Below are the code and all the weights of a small trained network. Each question names an input and a class and asks about switching units off, where a switched-off unit gives its printed mean instead of its output.

import numpy as np


def w(rows, s, z=0):
    codes = np.array(rows[::2]) - 128.0
    scale = np.full(codes.shape[1], s)
    scale[-1] = z or s
    return codes * scale


def f(y):
    return y / 2 * (1 + np.tanh(0.7978845608 * (y + 0.044715 * y**3)))


def log_softmax(a):
    a = a - a.max(-1, keepdims=True)
    return a - np.log(np.exp(a).sum(-1, keepdims=True))


def net(x, mask):
    res = np.array(x, float).reshape(1, 3) / 4 @ E
    y = f(res @ A[0][:, :-1].T + A[0][:, -1])
    res = res + np.where(mask, y, B[0][:, -1]) @ B[0][:, :-1]
    return log_softmax(res[-1] @ U[:, :-1].T + U[:, -1])


A, B = {}, {}
E = w([
[191,212,174,61,112,86,111,156,243,131,78,130],'x0',
[5,163,109,137,38,104,145,189,156,139,165,138],'x1',
[87,21,137,82,161,109,127,55,222,132,132,60],'x2',
],0.014)
A[0] = w([
[186,200,121,144,118,125,120,168,71,124,139,139,130],'n0',
[174,194,125,136,120,134,133,147,83,125,125,146,52],'n1',
[76,52,131,117,137,125,125,94,194,127,128,110,5],'n2',
[99,126,133,137,119,115,114,157,103,127,121,109,135],'n3',
[60,160,117,142,108,140,138,139,53,132,139,143,127],'n4',
[192,107,128,112,139,130,133,105,177,132,137,127,85],'n5',
[153,128,106,120,129,129,105,123,140,137,138,122,99],'n6',
[119,154,144,146,114,147,128,116,165,118,102,153,163],'n7',
[29,155,122,132,97,120,124,163,175,129,143,123,20],'n8',
[99,45,118,155,134,139,125,111,51,123,141,129,130],'n9',
[143,125,133,128,129,129,123,115,151,117,130,126,118],'n10',
[81,140,128,123,106,130,141,127,156,127,121,136,33],'n11',
[143,110,140,141,122,130,155,117,156,122,105,145,117],'n12',
[208,96,141,105,160,123,123,85,222,126,107,111,114],'n13',
[55,160,114,149,96,130,129,172,44,127,151,143,144],'n14',
[107,64,121,142,132,139,136,102,70,127,133,129,49],'n15',
[141,117,122,118,145,126,115,140,140,154,119,120,109],'n16',
[250,94,132,128,172,134,122,94,72,125,121,123,97],'n17',
[103,105,123,130,127,124,120,108,145,119,132,130,164],'n18',
[156,200,137,111,124,120,123,148,208,126,118,130,12],'n19',
],0.017,0.015)
B[0] = w([
[130,113,126,16,134,125,178,128,141,174,126,111,239],'n0',
[176,107,130,79,150,112,115,131,134,129,144,108,197],'n1',
[64,156,130,124,91,139,209,121,129,138,112,156,203],'n2',
[119,139,127,179,112,122,115,128,125,102,118,133,155],'n3',
[91,134,142,217,117,134,88,122,137,101,130,129,214],'n4',
[151,118,126,171,140,125,77,128,121,111,141,121,182],'n5',
[125,125,115,140,136,137,112,148,142,113,132,132,134],'n6',
[130,109,120,95,136,134,155,118,116,129,130,127,171],'n7',
[170,108,132,2,153,124,170,130,128,175,131,105,199],'n8',
[137,125,128,30,125,116,176,142,147,167,127,114,228],'n9',
[148,139,127,136,134,127,91,147,112,114,131,119,145],'n10',
[170,115,126,78,144,112,116,132,136,134,139,114,148],'n11',
[146,131,139,141,132,126,102,139,118,109,134,116,142],'n12',
[187,109,125,144,150,114,62,142,121,122,145,106,252],'n13',
[101,144,120,240,116,139,108,118,116,93,117,155,243],'n14',
[182,120,133,69,154,123,109,126,125,135,134,118,184],'n15',
[146,128,124,137,146,134,105,127,105,107,136,139,140],'n16',
[61,149,128,99,95,137,207,121,139,143,114,151,245],'n17',
[146,146,127,80,143,142,148,131,114,135,119,146,171],'n18',
[57,142,127,121,102,146,213,111,124,142,115,153,198],'n19',
],0.021,0.024)
U = w([
[30,156,126,132,69,136,164,103,122,137,102,162,211],'0',
[176,91,134,69,166,99,100,119,132,151,130,85,112],'1',
[132,127,128,229,135,117,5,123,96,49,144,124,3],'2',
],0.016,0.002)

Each question gives the input, the list of numbers given to net, and the class t.
The units are the neurons (one row each of A and B). Each row of codes is followed by its name. A weight is (code - 128) times the scale printed after its matrix; where a second scale follows, it is the last column's (A, B and U).
mask holds one flag per neuron, in row order. A switched-off neuron (its flag False) gives its mean, the last column of its row in B, instead of its output. The means were averaged over made-up inputs and are rounded, as every weight is.
A unit's drop is (log p(t) with every unit on - log p(t) with that unit switched off) / (log p(t) with every unit on - log p(t) with every unit switched off).
The circuit of an input: a set's keep is (log p(t) with only the set's units on - log p(t) with every unit switched off) / (log p(t) with every unit on - log p(t) with every unit switched off). Starting from the 12 units with the biggest drops (on a tie, the unit counted first), units are removed one at a time, each time the one whose removal leaves the highest keep (on an exact tie, the one counted first), for as long as the keep stays at least 0.8.
units of the circuit, in order: the units of the circuit, biggest drop first
unit that matters most: the unit with the biggest drop
top k neurons: the k neurons with the biggest drops, biggest first
drop when u is switched off: that unit's drop, to one decimal
input [-1,4,-4], class 2: top 2 neurons => n17; n14
input [-2,7,-3], class 2: top 3 neurons => n14; n17; n4
input [-5,6,-2], class 2: units of the circuit, in order => n14; n4
input [5,7,4], class 1: unit that matters most => n8
input [3,7,2], class 1: top 3 neurons => n8; n17; n11
input [-3,-8,-4], class 0: top 3 neurons => n17; n13; n8
input [6,5,1], class 1: top 2 neurons => n8; n17
input [-3,8,0], class 2: top 2 neurons => n14; n17
input [-5,4,-6], class 2: top 2 neurons => n14; n4
input [6,7,3], class 1: top 3 neurons => n8; n17; n14
input [7,4,1], class 1: top 2 neurons => n17; n2
input [7,6,4], class 1: top 2 neurons => n8; n17
input [-6,-4,0], class 0: top 4 neurons => n17; n13; n8; n1
input [4,-2,1], class 2: unit that matters most => n0
input [-4,2,-3], class 2: top 2 neurons => n17; n14
input [-2,7,0], class 2: drop when n0 is switched off => 0.2
input [3,8,6], class 1: drop when n17 is switched off => 1.1
input [-6,-7,-3], class 0: drop when n1 is switched off => 0.0
